Below are the code and all the weights of a small trained network. Each question names an input and a class and asks about switching units off, where a switched-off unit gives its printed mean instead of its output.

import numpy as np


def w(rows, s, z=0):
    codes = np.array(rows[::2]) - 128.0
    scale = np.full(codes.shape[1], s)
    scale[-1] = z or s
    return codes * scale


def norm(h):
    return h / np.sqrt((h * h).mean(-1, keepdims=True) + 1e-5)


def f(y):
    return np.maximum(y, 0)


def log_softmax(a):
    a = a - a.max(-1, keepdims=True)
    return a - np.log(np.exp(a).sum(-1, keepdims=True))


def net(x, mask):
    res = np.array(x, float).reshape(1, 5) / 4 @ E
    u = 0
    for l in range(3):
        y = f(norm(res) @ A[l][:, :-1].T + A[l][:, -1])
        res = res + np.where(mask[u : u + 8], y, B[l][:, -1]) @ B[l][:, :-1]
        u += 8
    return log_softmax(norm(res)[-1] @ U[:, :-1].T + U[:, -1])


A, B = {}, {}
E = w([
[198,208,93,115,199],'x0',
[131,126,127,127,126],'x1',
[74,118,1,114,163],'x2',
[102,210,108,170,42],'x3',
[128,128,129,126,127],'x4',
],0.0061)
A[0] = w([
[189,164,170,132,152,9],'0.n0',
[129,126,123,150,95,51],'0.n1',
[115,94,11,114,123,185],'0.n2',
[154,170,83,181,47,172],'0.n3',
[179,190,114,124,176,173],'0.n4',
[186,122,143,77,202,54],'0.n5',
[103,80,142,129,92,38],'0.n6',
[103,131,120,151,109,3],'0.n7',
],0.011,0.0031)
B[0] = w([
[168,125,170,44,120,190],'0.n0',
[136,97,125,97,106,145],'0.n1',
[76,148,55,123,197,255],'0.n2',
[90,209,151,83,83,238],'0.n3',
[255,155,80,190,102,247],'0.n4',
[154,41,114,172,9,225],'0.n5',
[194,130,148,148,169,174],'0.n6',
[107,113,141,124,97,138],'0.n7',
],0.0074,0.006)
A[1] = w([
[180,150,100,117,142,164],'1.n0',
[145,155,63,86,111,214],'1.n1',
[125,165,70,36,167,145],'1.n2',
[39,108,54,139,232,181],'1.n3',
[1,65,74,142,82,2],'1.n4',
[68,147,248,147,71,114],'1.n5',
[206,74,139,107,165,142],'1.n6',
[121,53,59,179,233,56],'1.n7',
],0.0081,0.0031)
B[1] = w([
[169,124,98,165,132,199],'1.n0',
[83,109,155,159,137,234],'1.n1',
[121,125,161,197,94,198],'1.n2',
[213,111,220,100,96,253],'1.n3',
[139,189,188,1,197,186],'1.n4',
[108,77,33,114,78,228],'1.n5',
[95,87,199,187,165,217],'1.n6',
[179,24,102,66,120,215],'1.n7',
],0.0077,0.0053)
A[2] = w([
[11,159,195,60,161,2],'2.n0',
[44,231,149,183,60,142],'2.n1',
[202,215,81,208,105,65],'2.n2',
[156,61,215,138,149,121],'2.n3',
[191,254,118,61,166,96],'2.n4',
[39,99,198,84,176,158],'2.n5',
[119,13,185,204,148,66],'2.n6',
[81,139,27,232,201,136],'2.n7',
],0.0079,0.0056)
B[2] = w([
[66,174,165,43,99,154],'2.n0',
[188,54,128,139,174,241],'2.n1',
[90,149,173,67,175,224],'2.n2',
[105,148,110,159,157,254],'2.n3',
[96,203,124,115,78,202],'2.n4',
[43,122,177,131,116,199],'2.n5',
[91,212,110,167,143,237],'2.n6',
[56,97,10,131,189,173],'2.n7',
],0.011,0.0048)
U = w([
[24,124,178,218,136,237],'0',
[134,31,132,110,6,252],'1',
[110,15,174,45,201,134],'2',
[23,177,171,16,93,65],'3',
[249,112,173,246,122,96],'4',
[207,248,166,70,74,32],'5',
[200,33,30,146,194,67],'6',
[89,226,40,106,192,81],'7',
],0.018,0.0024)

Each question gives the input, the list of numbers given to net, and the class t.
The units are the neurons (one row each of A and B). Each row of codes is followed by its name. A weight is (code - 128) times the scale printed after its matrix; where a second scale follows, it is the last column's (A, B and U).
mask holds one flag per neuron, layer by layer. A switched-off neuron (its flag False) gives its mean, the last column of its row in B, instead of its output. The means were averaged over made-up inputs and are rounded, as every weight is.
A unit's drop is (log p(t) with every unit on - log p(t) with that unit switched off) / (log p(t) with every unit on - log p(t) with every unit switched off).
The circuit of an input: a set's keep is (log p(t) with only the set's units on - log p(t) with every unit switched off) / (log p(t) with every unit on - log p(t) with every unit switched off). Starting from the 12 units with the biggest drops (on a tie, the unit counted first), units are removed one at a time, each time the one whose removal leaves the highest keep (on an exact tie, the one counted first), for as long as the keep stays at least 0.8.
circuit, biggest first: the units of the circuit, biggest drop first
most important unit: the unit with the biggest drop
k most important neurons: the k neurons with the biggest drops, biggest first
drop of u: that unit's drop, to one decimal
input [0,-3,7,-7,-7], class 2: 3 most important neurons -> (0.n4, 1.n4, 1.n3)
input [-8,-3,7,8,-2], class 3: most important unit -> 1.n4
input [-3,4,4,8,-8], class 3: circuit, biggest first -> (0.n4, 1.n4)
input [-7,-1,1,-1,-8], class 2: 4 most important neurons -> (0.n4, 0.n3, 0.n6, 0.n5)
input [-1,2,-5,-1,2], class 0: 2 most important neurons -> (0.n3, 0.n4)
input [-4,2,7,8,-8], class 3: circuit, biggest first -> (1.n4, 0.n4)
input [-1,4,0,7,4], class 1: 2 most important neurons -> (2.n1, 0.n2)
input [-1,4,-4,2,-2], class 1: circuit, biggest first -> (0.n4, 1.n5)
input [-2,8,-7,8,-6], class 1: 3 most important neurons -> (1.n5, 2.n1, 0.n4)
input [-2,6,-7,5,-2], class 1: 2 most important neurons -> (1.n5, 0.n4)
input [-5,-8,2,6,-3], class 3: 2 most important neurons -> (0.n4, 1.n4)
input [-5,3,8,-2,3], class 2: 3 most important neurons -> (1.n7, 0.n3, 1.n3)
input [-4,-8,8,-3,7], class 2: 2 most important neurons -> (1.n7, 1.n3)
input [-1,5,-3,8,8], class 1: most important unit -> 2.n1
input [0,0,8,-1,-2], class 2: circuit, biggest first -> (0.n4, 1.n3)
input [-8,-4,5,-1,1], class 2: 3 most important neurons -> (1.n7, 0.n3, 0.n6)
input [-7,-1,1,7,7], class 3: 4 most important neurons -> (0.n4, 1.n4, 0.n5, 2.n0)
input [0,-5,0,4,-8], class 1: 2 most important neurons -> (0.n3, 2.n1)
input [0,-7,-1,3,-7], class 1: 3 most important neurons -> (2.n1, 0.n3, 0.n4)
input [-3,1,-5,5,8], class 1: most important unit -> 1.n5
input [-2,-2,4,-2,4], class 2: 2 most important neurons -> (0.n4, 1.n7)
input [4,-3,0,-4,5], class 4: 2 most important neurons -> (0.n5, 0.n2)
input [-1,7,5,4,6], class 3: drop of 0.n4 -> 0.5
input [-7,-4,8,2,5], class 3: drop of 1.n4 -> 0.3
input [-4,-8,-1,-3,6], class 0: drop of 0.n2 -> 0.2
input [-6,-1,8,2,-5], class 3: drop of 1.n4 -> 0.2
input [-7,-8,7,2,-7], class 3: circuit, biggest first -> (1.n4)
